Below are the code and all the weights of a small trained network. Each question names an input and a class and asks about switching units off, where a switched-off unit gives its printed mean instead of its output.

import numpy as np


def w(rows, s, z=0):
    codes = np.array(rows[::2]) - 128.0
    scale = np.full(codes.shape[1], s)
    scale[-1] = z or s
    return codes * scale


def f(y):
    return np.maximum(y, 0)


def log_softmax(a):
    a = a - a.max(-1, keepdims=True)
    return a - np.log(np.exp(a).sum(-1, keepdims=True))


def net(x, mask):
    res = np.array(x, float).reshape(1, 8) / 4 @ E
    y = f(res @ A[0][:, :-1].T + A[0][:, -1])
    res = res + np.where(mask, y, B[0][:, -1]) @ B[0][:, :-1]
    return log_softmax(res[-1] @ U[:, :-1].T + U[:, -1])


A, B = {}, {}
E = w([
[133,45,82,78,98,149],'x0',
[144,73,150,175,43,76],'x1',
[113,103,152,199,145,135],'x2',
[144,70,140,141,170,32],'x3',
[39,115,182,86,115,139],'x4',
[74,145,2,113,108,117],'x5',
[134,88,138,197,115,198],'x6',
[171,121,118,101,94,162],'x7',
],0.008)
A[0] = w([
[29,158,190,98,101,154,128],'N0',
[188,165,169,145,156,254,163],'N1',
[125,176,137,49,166,114,254],'N2',
[172,99,176,107,125,148,224],'N3',
[164,209,139,66,83,135,252],'N4',
[205,110,204,137,87,111,186],'N5',
[146,114,88,141,84,134,201],'N6',
[128,80,126,80,67,127,254],'N7',
[143,90,166,94,183,112,184],'N8',
[129,64,127,84,53,114,126],'N9',
[108,141,174,110,141,132,243],'N10',
[129,76,180,84,211,92,250],'N11',
[155,155,152,105,180,112,172],'N12',
[172,162,175,150,98,72,207],'N13',
[151,150,101,190,121,129,231],'N14',
[155,80,115,64,71,138,184],'N15',
[47,142,174,97,101,128,73],'N16',
[195,132,142,174,125,102,105],'N17',
],0.015,0.002)
B[0] = w([
[44,120,221,119,138,194,219],'N0',
[239,245,91,149,95,176,255],'N1',
[131,102,74,45,97,75,230],'N2',
[108,146,90,154,146,69,206],'N3',
[156,130,104,44,172,160,225],'N4',
[33,133,131,185,101,77,245],'N5',
[105,144,117,146,172,76,190],'N6',
[143,206,93,173,158,82,214],'N7',
[133,131,152,163,218,141,199],'N8',
[184,152,64,175,145,124,214],'N9',
[82,146,99,136,104,150,187],'N10',
[166,119,141,143,253,153,234],'N11',
[97,154,83,120,152,136,195],'N12',
[43,141,111,158,192,131,221],'N13',
[103,118,157,85,155,132,190],'N14',
[177,125,62,152,119,88,219],'N15',
[80,73,158,132,184,140,194],'N16',
[49,158,140,134,128,144,203],'N17',
],0.019,0.01)
U = w([
[2,128,139,103,143,79,254],'0',
[109,213,137,79,63,177,75],'1',
[220,185,80,108,211,142,185],'2',
[189,122,53,25,74,59,28],'3',
[111,126,204,141,127,172,11],'4',
[197,184,65,248,102,44,95],'5',
[159,79,185,105,3,133,6],'6',
],0.0083,0.0024)

Each question gives the input, the list of numbers given to net, and the class t.
The units are the neurons (one row each of A and B). Each row of codes is followed by its name. A weight is (code - 128) times the scale printed after its matrix; where a second scale follows, it is the last column's (A, B and U).
mask holds one flag per neuron, in row order. A switched-off neuron (its flag False) gives its mean, the last column of its row in B, instead of its output. The means were averaged over made-up inputs and are rounded, as every weight is.
A unit's drop is (log p(t) with every unit on - log p(t) with that unit switched off) / (log p(t) with every unit on - log p(t) with every unit switched off).
The circuit of an input: a set's keep is (log p(t) with only the set's units on - log p(t) with every unit switched off) / (log p(t) with every unit on - log p(t) with every unit switched off). Starting from the 12 units with the biggest drops (on a tie, the unit counted first), units are removed one at a time, each time the one whose removal leaves the highest keep (on an exact tie, the one counted first), for as long as the keep stays at least 0.8.
units of the circuit, in order: the units of the circuit, biggest drop first
most important unit: the unit with the biggest drop
top k neurons: the k neurons with the biggest drops, biggest first
drop when u is switched off: that unit's drop, to one decimal
input [-3,-1,2,5,4,0,5,-8], class 4: top 2 neurons	N5; N2
input [1,-4,-2,7,0,7,-5,2], class 3: most important unit	N2
input [5,-2,-6,4,-7,3,-4,-2], class 3: units of the circuit, in order	N2; N1; N13; N0
input [-2,-5,2,-7,-4,7,-6,7], class 3: units of the circuit, in order	N2; N11
input [-1,-1,6,-7,3,3,3,7], class 1: top 3 neurons	N11; N0; N9
input [-5,0,5,-7,8,6,8,4], class 4: top 3 neurons	N0; N16; N2
input [-1,-4,5,-8,8,-4,7,4], class 1: units of the circuit, in order	N1; N0
input [-6,0,-1,3,-6,0,8,8], class 5: top 4 neurons	N1; N0; N4; N5
input [-5,6,-1,-8,4,1,3,1], class 1: top 3 neurons	N1; N11; N8
input [0,-4,7,4,-3,-8,-8,-8], class 0: top 2 neurons	N1; N13
input [1,1,7,-6,-3,1,5,7], class 5: top 2 neurons	N4; N11
input [-4,3,3,-4,1,-1,3,-1], class 1: top 2 neurons	N1; N11
input [-5,3,1,7,1,4,-6,-2], class 0: top 2 neurons	N1; N9
input [7,-1,6,-5,-6,0,-6,-1], class 5: most important unit	N11
input [6,6,4,0,0,-7,-3,-6], class 5: top 2 neurons	N9; N0
input [-2,2,3,-3,-8,-1,1,1], class 1: top 2 neurons	N1; N14
input [-3,-4,-2,-1,7,0,7,7], class 1: drop when N11 is switched off	0.1
input [-3,7,-3,-3,0,1,-7,-1], class 0: drop when N11 is switched off	0.3
input [-5,-8,-5,0,-4,2,-5,2], class 3: drop when N2 is switched off	0.4
input [8,-7,-5,-4,4,6,-8,0], class 3: units of the circuit, in order	N2
input [-4,0,-6,-3,0,4,0,3], class 3: drop when N11 is switched off	0.2
